Below is a small trained network, with its code and all its weights. Each question gives an input and a class and asks what happens when units are switched off, that is, made to give their printed mean instead of their output.

import numpy as np


def w(rows, s, z=0):
    codes = np.array(rows[::2]) - 128.0
    scale = np.full(codes.shape[1], s)
    scale[-1] = z or s
    return codes * scale


def norm(h):
    return h / np.sqrt((h * h).mean(-1, keepdims=True) + 1e-5)


def f(y):
    return np.maximum(y, 0)


def log_softmax(a):
    a = a - a.max(-1, keepdims=True)
    return a - np.log(np.exp(a).sum(-1, keepdims=True))


def net(x, mask):
    res = np.array(x, float).reshape(1, 7) / 4 @ E
    u = 0
    for l in range(3):
        y = f(norm(res) @ A[l][:, :-1].T + A[l][:, -1])
        res = res + np.where(mask[u : u + 6], y, B[l][:, -1]) @ B[l][:, :-1]
        u += 6
    return log_softmax(norm(res)[-1] @ U[:, :-1].T + U[:, -1])


A, B = {}, {}
E = w([
[63,215,225,138,105,169,99,129,102,161,183,156],'x0',
[106,166,104,97,183,200,156,138,94,40,110,72],'x1',
[161,44,166,184,76,181,126,218,58,113,149,89],'x2',
[118,185,125,158,152,143,45,204,179,220,78,2],'x3',
[51,107,97,153,105,144,119,117,166,117,174,104],'x4',
[130,90,90,78,201,163,34,166,107,156,169,199],'x5',
[137,128,137,149,131,149,109,118,151,114,115,140],'x6',
],0.0098)
A[0] = w([
[158,65,124,229,68,146,124,188,24,117,123,147,82],'L0N1',
[221,160,184,128,149,93,114,152,50,139,59,147,51],'L0N2',
[171,91,157,179,43,30,104,144,196,232,153,186,2],'L0N3',
[179,43,57,124,159,59,137,175,178,98,121,105,60],'L0N4',
[9,51,44,184,97,164,129,82,202,129,240,72,86],'L0N5',
[209,129,178,66,165,145,191,117,81,194,3,175,72],'L0N6',
],0.0074,0.0092)
B[0] = w([
[93,110,146,82,120,125,93,90,202,102,173,82,253],'L0N1',
[154,140,188,74,130,142,137,184,163,107,64,145,164],'L0N2',
[62,67,176,208,231,57,153,97,76,167,101,115,202],'L0N3',
[95,131,117,107,100,178,88,52,80,189,90,123,208],'L0N4',
[207,163,201,50,128,104,140,228,89,109,5,196,227],'L0N5',
[120,140,159,117,104,126,123,190,141,103,68,168,184],'L0N6',
],0.012,0.0053)
A[1] = w([
[99,215,197,158,82,153,126,127,101,179,196,146,3],'L1N1',
[156,202,100,170,158,125,108,177,120,201,134,2,69],'L1N2',
[119,252,39,114,197,35,141,71,185,113,101,173,29],'L1N3',
[104,171,107,126,251,203,193,156,65,22,99,51,18],'L1N4',
[178,190,160,229,60,63,236,89,144,107,87,17,18],'L1N5',
[207,59,12,146,109,101,157,94,144,117,69,78,21],'L1N6',
],0.0087,0.0062)
B[1] = w([
[122,156,102,117,111,210,90,56,33,127,51,93,181],'L1N1',
[200,148,70,202,74,45,124,134,147,31,125,211,226],'L1N2',
[159,71,212,42,81,111,92,132,179,149,212,4,228],'L1N3',
[49,25,223,255,202,8,139,105,112,200,122,176,216],'L1N4',
[62,99,58,60,134,253,177,193,178,200,191,233,253],'L1N5',
[108,134,107,125,99,204,92,42,22,140,54,90,187],'L1N6',
],0.0096,0.0058)
A[2] = w([
[158,115,85,122,81,79,200,46,67,2,196,174,4],'L2N1',
[188,151,28,195,119,104,88,180,181,182,112,73,114],'L2N2',
[177,111,51,116,253,155,52,172,101,167,213,153,50],'L2N3',
[104,239,201,161,118,165,116,112,51,134,183,128,89],'L2N4',
[168,41,131,182,86,178,135,195,84,98,183,45,32],'L2N5',
[161,84,132,113,115,91,155,74,88,100,198,182,93],'L2N6',
],0.0097,0.0042)
B[2] = w([
[149,233,101,170,142,103,89,167,133,111,150,161,228],'L2N1',
[136,185,117,172,147,136,130,128,96,40,176,137,232],'L2N2',
[57,112,116,116,87,181,254,141,163,159,139,164,197],'L2N3',
[180,77,51,118,154,122,139,110,107,122,69,64,224],'L2N4',
[157,167,175,62,130,78,112,70,188,182,175,70,209],'L2N5',
[123,155,89,197,128,120,102,152,146,96,116,98,253],'L2N6',
],0.015,0.0052)
U = w([
[162,199,82,206,129,101,98,153,136,59,189,155,253],'0',
[71,30,190,226,211,29,171,78,106,192,160,125,114],'1',
[172,118,201,26,100,99,106,78,192,139,251,20,121],'2',
[160,108,51,100,131,215,107,46,7,136,52,68,90],'3',
[170,161,220,58,127,124,165,233,138,95,52,163,99],'4',
[77,111,85,101,100,246,251,148,162,174,215,200,86],'5',
],0.013,0.0051)

Each question gives the input, the list of numbers given to net, and the class t.
The units are the neurons (one row each of A and B). Each row of codes is followed by its name. A weight is (code - 128) times the scale printed after its matrix; where a second scale follows, it is the last column's (A, B and U).
mask holds one flag per neuron, layer by layer. A switched-off neuron (its flag False) gives its mean, the last column of its row in B, instead of its output. The means were averaged over made-up inputs and are rounded, as every weight is.
A unit's drop is (log p(t) with every unit on - log p(t) with that unit switched off) / (log p(t) with every unit on - log p(t) with every unit switched off).
The circuit of an input: a set's keep is (log p(t) with only the set's units on - log p(t) with every unit switched off) / (log p(t) with every unit on - log p(t) with every unit switched off). Starting from the 12 units with the biggest drops (on a tie, the unit counted first), units are removed one at a time, each time the one whose removal leaves the highest keep (on an exact tie, the one counted first), for as long as the keep stays at least 0.8.
circuit, biggest first: the units of the circuit, biggest drop first
unit that matters most: the unit with the biggest drop
k most important neurons: the k neurons with the biggest drops, biggest first
drop of u: that unit's drop, to one decimal
input [-3,-2,2,-5,1,-1,0], class 0: unit that matters most : L2N1
input [-8,-3,3,4,6,-8,-6], class 3: 4 most important neurons : [L1N6 L0N4 L2N3 L0N5]
input [4,-5,5,6,-2,-2,-2], class 0: 4 most important neurons : [L1N2 L2N2 L1N3 L1N4]
input [6,-4,-3,7,6,2,1], class 0: 4 most important neurons : [L1N2 L2N2 L0N4 L1N6]
input [-7,2,8,-7,2,-6,5], class 2: 4 most important neurons : [L2N5 L0N1 L1N2 L2N2]
input [-8,-6,-8,-7,5,0,-7], class 2: 2 most important neurons : [L1N3 L1N2]
input [6,3,6,-3,5,-8,8], class 5: 2 most important neurons : [L1N5 L1N3]
input [8,8,1,-2,1,-8,4], class 1: 2 most important neurons : [L1N4 L0N4]
input [5,-1,-3,6,7,-2,-6], class 4: 3 most important neurons : [L0N5 L2N6 L2N1]
input [-5,-2,3,-3,1,-6,2], class 5: 3 most important neurons : [L1N5 L2N4 L1N1]
input [8,-4,2,-4,2,-6,-1], class 3: 2 most important neurons : [L1N1 L2N4]
input [1,-7,-2,-3,-3,8,1], class 5: 2 most important neurons : [L2N3 L1N4]
input [1,-1,-7,8,-3,-3,6], class 0: 3 most important neurons : [L1N2 L2N2 L0N1]
input [6,3,5,0,-4,-6,8], class 3: 4 most important neurons : [L2N4 L1N1 L1N3 L2N3]
input [7,3,2,-4,5,-5,-6], class 3: unit that matters most : L2N4
input [7,6,-3,-5,-7,4,4], class 3: 2 most important neurons : [L2N4 L0N5]
input [0,1,-3,7,-7,-1,-1], class 0: drop of L0N6 : -0.1
input [-1,-4,8,-6,4,-5,4], class 2: drop of L1N2 : 0.4
input [-6,-6,-7,5,4,-8,-8], class 5: drop of L2N5 : 0.2
input [-8,5,6,8,0,5,8], class 0: circuit, biggest first : [L2N2]
input [6,7,0,1,5,7,4], class 1: drop of L1N4 : 1.4
